Here is a tiny trained network, its code and every weight. The questions are about switching its units off for an input and a class, where a switched-off unit gives its printed mean instead of its output.

import numpy as np


def w(rows, s, z=0):
    codes = np.array(rows[::2]) - 128.0
    scale = np.full(codes.shape[1], s)
    scale[-1] = z or s
    return codes * scale


def f(y):
    return y / 2 * (1 + np.tanh(0.7978845608 * (y + 0.044715 * y**3)))


def log_softmax(a):
    a = a - a.max(-1, keepdims=True)
    return a - np.log(np.exp(a).sum(-1, keepdims=True))


def net(x, mask):
    res = np.array(x, float).reshape(1, 5) / 4 @ E
    y = f(res @ A[0][:, :-1].T + A[0][:, -1])
    res = res + np.where(mask, y, B[0][:, -1]) @ B[0][:, :-1]
    return log_softmax(res[-1] @ U[:, :-1].T + U[:, -1])


A, B = {}, {}
E = w([
[162,141,77,100,208,82,109,156,81,92,89,24],'x0',
[201,176,145,156,109,96,163,36,206,131,142,126],'x1',
[69,144,177,114,124,147,162,151,30,61,30,199],'x2',
[106,188,83,171,112,162,213,53,49,95,254,185],'x3',
[91,124,90,114,173,84,136,79,172,102,80,85],'x4',
],0.0096)
A[0] = w([
[115,119,70,127,175,109,112,129,176,128,125,22,36],'neuron 0',
[56,134,123,129,138,124,150,78,93,109,26,161,16],'neuron 1',
[97,114,132,129,124,126,124,140,138,136,101,153,129],'neuron 2',
[115,144,120,136,112,123,153,38,194,125,205,176,37],'neuron 3',
[122,111,152,127,115,126,119,181,115,129,110,146,121],'neuron 4',
[115,115,101,115,140,126,111,135,157,136,145,87,31],'neuron 5',
[91,151,79,132,146,133,148,104,4,116,230,134,58],'neuron 6',
[115,126,113,124,135,134,132,128,136,130,150,128,24],'neuron 7',
[215,173,124,130,155,98,149,67,103,115,54,68,2],'neuron 8',
],0.019,0.0049)
B[0] = w([
[130,62,87,127,129,81,136,126,160,179,103,47,240],'neuron 0',
[38,117,127,129,126,107,141,93,144,132,55,139,199],'neuron 1',
[99,121,131,127,141,152,103,145,163,148,117,148,160],'neuron 2',
[113,159,140,127,129,141,135,82,206,151,176,154,239],'neuron 3',
[137,143,143,129,127,161,112,174,144,163,113,158,182],'neuron 4',
[119,83,105,137,121,134,132,122,148,153,127,100,169],'neuron 5',
[82,68,105,128,127,105,156,149,8,81,214,133,254],'neuron 6',
[136,128,142,118,141,132,136,134,127,107,144,150,132],'neuron 7',
[205,200,145,127,138,143,119,127,117,39,122,126,208],'neuron 8',
],0.016,0.02)
U = w([
[20,138,168,116,151,127,105,179,129,123,1,168,168],'0',
[135,92,82,127,165,78,100,159,187,182,85,47,159],'1',
[110,171,143,173,108,125,156,35,228,178,216,157,255],'2',
[159,200,135,125,180,87,121,121,153,81,71,90,68],'3',
[108,123,189,129,94,190,56,244,147,217,107,175,138],'4',
[70,115,108,146,139,101,161,140,76,113,171,142,28],'5',
[135,191,157,138,134,120,135,161,67,109,101,136,56],'6',
],0.0089,0.0028)

Each question gives the input, the list of numbers given to net, and the class t.
The units are the neurons (one row each of A and B). Each row of codes is followed by its name. A weight is (code - 128) times the scale printed after its matrix; where a second scale follows, it is the last column's (A, B and U).
mask holds one flag per neuron, in row order. A switched-off neuron (its flag False) gives its mean, the last column of its row in B, instead of its output. The means were averaged over made-up inputs and are rounded, as every weight is.
A unit's drop is (log p(t) with every unit on - log p(t) with that unit switched off) / (log p(t) with every unit on - log p(t) with every unit switched off).
unit that matters most: the unit with the biggest drop
k most important neurons: the k neurons with the biggest drops, biggest first
drop of u: that unit's drop, to one decimal
input [2,-6,0,-7,-5], class 4: unit that matters most -> neuron 4
input [-1,8,5,-5,2], class 3: 2 most important neurons -> [neuron 8; neuron 6]
input [0,3,-8,0,3], class 1: 2 most important neurons -> [neuron 0; neuron 5]
input [-7,-6,3,3,6], class 0: 2 most important neurons -> [neuron 1; neuron 2]
input [7,2,5,-4,-4], class 3: 2 most important neurons -> [neuron 8; neuron 6]
input [3,8,2,-5,-8], class 3: 2 most important neurons -> [neuron 6; neuron 8]
input [5,4,2,-4,5], class 3: drop of neuron 8 -> 4.2
input [-5,7,6,-4,3], class 0: drop of neuron 5 -> 0.0
input [3,5,5,-4,-6], class 3: drop of neuron 6 -> 1.1
input [-1,-7,5,2,8], class 0: drop of neuron 1 -> 1.1
